Below are the code and all the weights of a small trained network. Each question names an input and a class and asks about switching units off, where a switched-off unit gives its printed mean instead of its output.

import numpy as np


def w(rows, s, z=0):
    codes = np.array(rows[::2]) - 128.0
    scale = np.full(codes.shape[1], s)
    scale[-1] = z or s
    return codes * scale


def norm(h):
    return h / np.sqrt((h * h).mean(-1, keepdims=True) + 1e-5)


def f(y):
    return y / 2 * (1 + np.tanh(0.7978845608 * (y + 0.044715 * y**3)))


def log_softmax(a):
    a = a - a.max(-1, keepdims=True)
    return a - np.log(np.exp(a).sum(-1, keepdims=True))


def net(x, mask):
    res = np.array(x, float).reshape(1, 3) / 4 @ E
    u = 0
    for l in range(3):
        y = f(norm(res) @ A[l][:, :-1].T + A[l][:, -1])
        res = res + np.where(mask[u : u + 7], y, B[l][:, -1]) @ B[l][:, :-1]
        u += 7
    return log_softmax(norm(res)[-1] @ U[:, :-1].T + U[:, -1])


A, B = {}, {}
E = w([
[131,168,2,235,155,29,197,117,73,133,90],'x0',
[94,22,59,142,160,13,167,136,150,216,99],'x1',
[49,150,55,165,14,94,211,70,131,150,119],'x2',
],0.0038)
A[0] = w([
[176,121,236,60,57,181,105,73,159,135,213,101],'L0N0',
[75,133,149,148,4,151,183,30,215,179,204,101],'L0N1',
[83,93,135,131,148,87,190,111,125,225,102,69],'L0N2',
[92,254,211,39,2,242,129,106,134,81,229,1],'L0N3',
[69,190,126,176,68,142,245,91,90,143,79,174],'L0N4',
[158,253,78,220,118,108,145,116,29,117,97,125],'L0N5',
[184,193,212,103,44,181,61,215,109,18,194,101],'L0N6',
],0.004,0.0015)
B[0] = w([
[137,5,55,108,239,212,99,130,161,128,119,218],'L0N0',
[113,131,115,85,84,162,63,137,35,142,102,196],'L0N1',
[173,175,137,146,73,117,77,180,184,47,171,154],'L0N2',
[65,159,77,203,220,102,148,1,179,89,44,254],'L0N3',
[74,111,172,106,134,70,128,144,42,112,233,199],'L0N4',
[179,97,172,148,181,112,196,52,130,80,72,205],'L0N5',
[71,189,33,184,83,210,42,187,166,146,126,239],'L0N6',
],0.0047,0.0063)
A[1] = w([
[155,126,87,228,161,81,154,228,172,139,172,11],'L1N0',
[182,69,108,108,214,153,113,241,118,198,175,138],'L1N1',
[116,242,185,103,188,140,151,2,42,158,82,29],'L1N2',
[106,100,61,124,96,68,107,161,157,223,66,57],'L1N3',
[83,52,83,192,89,168,198,98,83,177,68,124],'L1N4',
[136,48,91,113,137,40,202,116,81,196,195,52],'L1N5',
[93,124,197,54,157,185,77,197,171,175,182,44],'L1N6',
],0.0044,0.0012)
B[1] = w([
[205,162,114,101,164,206,100,142,170,147,40,178],'L1N0',
[140,75,179,69,47,75,194,126,103,115,80,242],'L1N1',
[178,105,143,98,145,96,204,189,180,168,124,237],'L1N2',
[171,181,138,136,41,172,89,205,135,99,139,163],'L1N3',
[174,151,216,141,137,254,126,129,180,157,169,216],'L1N4',
[97,161,127,99,165,192,51,146,99,140,142,251],'L1N5',
[130,164,128,191,173,138,231,31,190,106,118,212],'L1N6',
],0.0054,0.0024)
A[2] = w([
[143,154,108,162,129,98,72,201,156,98,41,133],'L2N0',
[134,76,165,77,139,129,196,61,180,63,80,80],'L2N1',
[166,49,137,64,102,130,153,196,204,168,115,254],'L2N2',
[100,163,153,121,10,69,140,177,102,137,253,18],'L2N3',
[104,114,162,176,178,129,245,36,123,75,125,83],'L2N4',
[133,172,70,140,156,89,145,136,142,115,131,136],'L2N5',
[155,174,124,195,231,88,130,156,108,147,143,69],'L2N6',
],0.0061,0.0018)
B[2] = w([
[99,134,142,82,105,218,78,80,110,165,142,203],'L2N0',
[102,129,189,249,158,113,178,37,147,130,186,218],'L2N1',
[175,155,128,126,69,2,109,171,33,49,103,202],'L2N2',
[7,170,61,33,140,202,210,221,113,213,244,190],'L2N3',
[200,78,186,95,80,58,129,196,66,135,113,253],'L2N4',
[125,31,221,99,145,154,136,76,207,71,161,164],'L2N5',
[48,80,145,229,123,101,132,51,179,77,132,203],'L2N6',
],0.0056,0.0048)
U = w([
[164,77,187,181,125,11,187,99,100,82,115,170],'0',
[78,108,88,173,163,219,80,76,188,121,127,207],'1',
[169,142,88,92,124,97,152,149,165,178,134,3],'2',
[70,158,75,49,85,130,173,232,77,206,215,192],'3',
[200,133,116,50,56,108,37,196,97,130,70,118],'4',
],0.011,0.0031)

Each question gives the input, the list of numbers given to net, and the class t.
The units are the neurons (one row each of A and B). Each row of codes is followed by its name. A weight is (code - 128) times the scale printed after its matrix; where a second scale follows, it is the last column's (A, B and U).
mask holds one flag per neuron, layer by layer. A switched-off neuron (its flag False) gives its mean, the last column of its row in B, instead of its output. The means were averaged over made-up inputs and are rounded, as every weight is.
A unit's drop is (log p(t) with every unit on - log p(t) with that unit switched off) / (log p(t) with every unit on - log p(t) with every unit switched off).
The circuit of an input: a set's keep is (log p(t) with only the set's units on - log p(t) with every unit switched off) / (log p(t) with every unit on - log p(t) with every unit switched off). Starting from the 12 units with the biggest drops (on a tie, the unit counted first), units are removed one at a time, each time the one whose removal leaves the highest keep (on an exact tie, the one counted first), for as long as the keep stays at least 0.8.
circuit, biggest first: the units of the circuit, biggest drop first
unit that matters most: the unit with the biggest drop
k most important neurons: the k neurons with the biggest drops, biggest first
top k neurons in layer l: the k neurons of layer l with the biggest drops, biggest first
drop when u is switched off: that unit's drop, to one decimal
input [3,-1,3], class 3: circuit, biggest first	(L0N3)
input [5,7,-2], class 4: circuit, biggest first	(L0N3; L1N0; L1N3)
input [5,-2,6], class 3: 4 most important neurons	(L0N3; L0N4; L2N3; L0N0)
input [6,7,7], class 3: circuit, biggest first	(L0N3; L0N0; L2N3; L1N3)
input [7,4,2], class 1: top 3 neurons in layer 1	(L1N5; L1N0; L1N6)
input [5,5,-3], class 1: 3 most important neurons	(L0N0; L2N4; L1N2)
input [2,5,1], class 4: 2 most important neurons	(L0N3; L1N0)
input [-6,4,5], class 4: top 2 neurons in layer 0	(L0N1; L0N4)
input [4,-2,8], class 3: 2 most important neurons	(L0N3; L0N4)
input [-1,0,-3], class 0: top 2 neurons in layer 2	(L2N2; L2N1)
input [2,5,3], class 3: 2 most important neurons	(L0N3; L0N0)
input [8,5,1], class 1: top 2 neurons in layer 1	(L1N5; L1N0)
input [-8,2,-7], class 0: 2 most important neurons	(L1N1; L1N6)
input [3,-3,-2], class 0: unit that matters most	L0N5
input [7,-3,-7], class 0: 2 most important neurons	(L0N6; L0N5)
input [-8,8,6], class 3: 2 most important neurons	(L2N3; L0N3)
input [-1,7,1], class 4: 2 most important neurons	(L1N0; L0N4)
input [-8,6,6], class 4: 3 most important neurons	(L0N4; L2N2; L0N1)
input [8,7,2], class 1: 2 most important neurons	(L1N5; L0N3)
input [-7,7,6], class 3: unit that matters most	L2N3
input [-3,3,7], class 3: drop when L0N5 is switched off	0.0
input [6,7,-8], class 4: drop when L1N1 is switched off	0.1
input [1,4,-8], class 0: drop when L2N1 is switched off	0.2
input [4,-1,-6], class 0: drop when L0N6 is switched off	1.5
